Below is a small trained network, with its code and all its weights. Each question gives an input and a class and asks what happens when units are switched off, that is, made to give their printed mean instead of their output.

import numpy as np


def w(rows, s, z=0):
    codes = np.array(rows[::2]) - 128.0
    scale = np.full(codes.shape[1], s)
    scale[-1] = z or s
    return codes * scale


def f(y):
    return y / 2 * (1 + np.tanh(0.7978845608 * (y + 0.044715 * y**3)))


def log_softmax(a):
    a = a - a.max(-1, keepdims=True)
    return a - np.log(np.exp(a).sum(-1, keepdims=True))


def net(x, mask):
    res = np.array(x, float).reshape(1, 4) / 4 @ E
    y = f(res @ A[0][:, :-1].T + A[0][:, -1])
    res = res + np.where(mask, y, B[0][:, -1]) @ B[0][:, :-1]
    return log_softmax(res[-1] @ U[:, :-1].T + U[:, -1])


A, B = {}, {}
E = w([
[154,144,135,130,142],'x0',
[159,90,80,109,165],'x1',
[170,119,111,173,10],'x2',
[164,105,174,211,174],'x3',
],0.014)
A[0] = w([
[157,231,209,141,122,193],'n1',
[133,110,93,132,97,43],'n2',
[222,115,68,95,151,91],'n3',
[108,53,181,177,143,110],'n4',
[157,157,81,4,80,38],'n5',
[107,120,105,153,12,60],'n6',
[184,165,93,142,72,60],'n7',
[66,154,209,205,58,139],'n8',
[91,183,65,78,128,11],'n9',
[135,168,144,71,207,45],'n10',
[172,96,163,141,129,61],'n11',
[169,44,36,161,171,173],'n12',
[165,107,117,172,93,95],'n13',
[179,12,79,96,115,6],'n14',
[172,99,59,127,154,141],'n15',
[209,157,119,135,92,86],'n16',
[137,144,17,76,106,90],'n17',
[157,68,118,97,26,41],'n18',
[129,152,192,2,69,27],'n19',
[178,114,112,139,46,52],'n20',
[219,67,65,81,154,134],'n21',
[10,113,182,77,171,138],'n22',
[85,149,82,108,210,88],'n23',
],0.0094,0.0026)
B[0] = w([
[48,106,139,28,38,203],'n1',
[134,138,84,156,204,148],'n2',
[33,141,138,94,146,180],'n3',
[193,74,175,105,150,185],'n4',
[132,49,217,191,199,252],'n5',
[182,186,112,136,104,254],'n6',
[195,169,78,145,170,200],'n7',
[113,178,173,99,47,241],'n8',
[112,51,136,95,243,202],'n9',
[203,116,48,127,145,219],'n10',
[156,92,121,223,173,152],'n11',
[43,56,165,20,1,212],'n12',
[156,94,93,181,155,188],'n13',
[133,208,107,52,124,176],'n14',
[86,151,175,62,82,174],'n15',
[147,116,94,136,172,184],'n16',
[107,73,198,171,117,223],'n17',
[180,93,73,92,154,232],'n18',
[96,85,247,194,82,218],'n19',
[153,178,42,201,172,226],'n20',
[70,205,198,74,52,206],'n21',
[183,191,75,109,146,254],'n22',
[98,142,15,149,190,223],'n23',
],0.0067,0.0075)
U = w([
[173,218,2,163,132,32],'0',
[91,186,151,82,27,247],'1',
[153,34,216,200,122,75],'2',
],0.0089,0.0015)

Each question gives the input, the list of numbers given to net, and the class t.
The units are the neurons (one row each of A and B). Each row of codes is followed by its name. A weight is (code - 128) times the scale printed after its matrix; where a second scale follows, it is the last column's (A, B and U).
mask holds one flag per neuron, in row order. A switched-off neuron (its flag False) gives its mean, the last column of its row in B, instead of its output. The means were averaged over made-up inputs and are rounded, as every weight is.
A unit's drop is (log p(t) with every unit on - log p(t) with that unit switched off) / (log p(t) with every unit on - log p(t) with every unit switched off).
The circuit of an input: a set's keep is (log p(t) with only the set's units on - log p(t) with every unit switched off) / (log p(t) with every unit on - log p(t) with every unit switched off). Starting from the 12 units with the biggest drops (on a tie, the unit counted first), units are removed one at a time, each time the one whose removal leaves the highest keep (on an exact tie, the one counted first), for as long as the keep stays at least 0.8.
circuit, biggest first: the units of the circuit, biggest drop first
top k neurons: the k neurons with the biggest drops, biggest first
drop when u is switched off: that unit's drop, to one decimal
input [3,5,-4,0], class 1: circuit, biggest first : (n12 n21)
input [3,-8,-7,6], class 1: circuit, biggest first : (n1)
input [-3,-6,8,-6], class 0: top 2 neurons : (n20 n6)
input [-7,-7,0,6], class 1: top 3 neurons : (n8 n5 n1)
input [-7,3,3,-4], class 2: circuit, biggest first : (n5 n17)
input [2,-4,-7,7], class 0: circuit, biggest first : (n22 n5)
input [7,7,6,7], class 1: top 2 neurons : (n12 n21)
input [2,3,6,-7], class 2: top 3 neurons : (n5 n17 n19)
input [-3,6,1,-8], class 2: top 3 neurons : (n5 n17 n9)
input [-3,-3,-2,3], class 1: drop when n17 is switched off : 0.3
input [4,2,4,-6], class 2: drop when n5 is switched off : 0.4
input [-8,3,5,-6], class 2: drop when n19 is switched off : 0.2
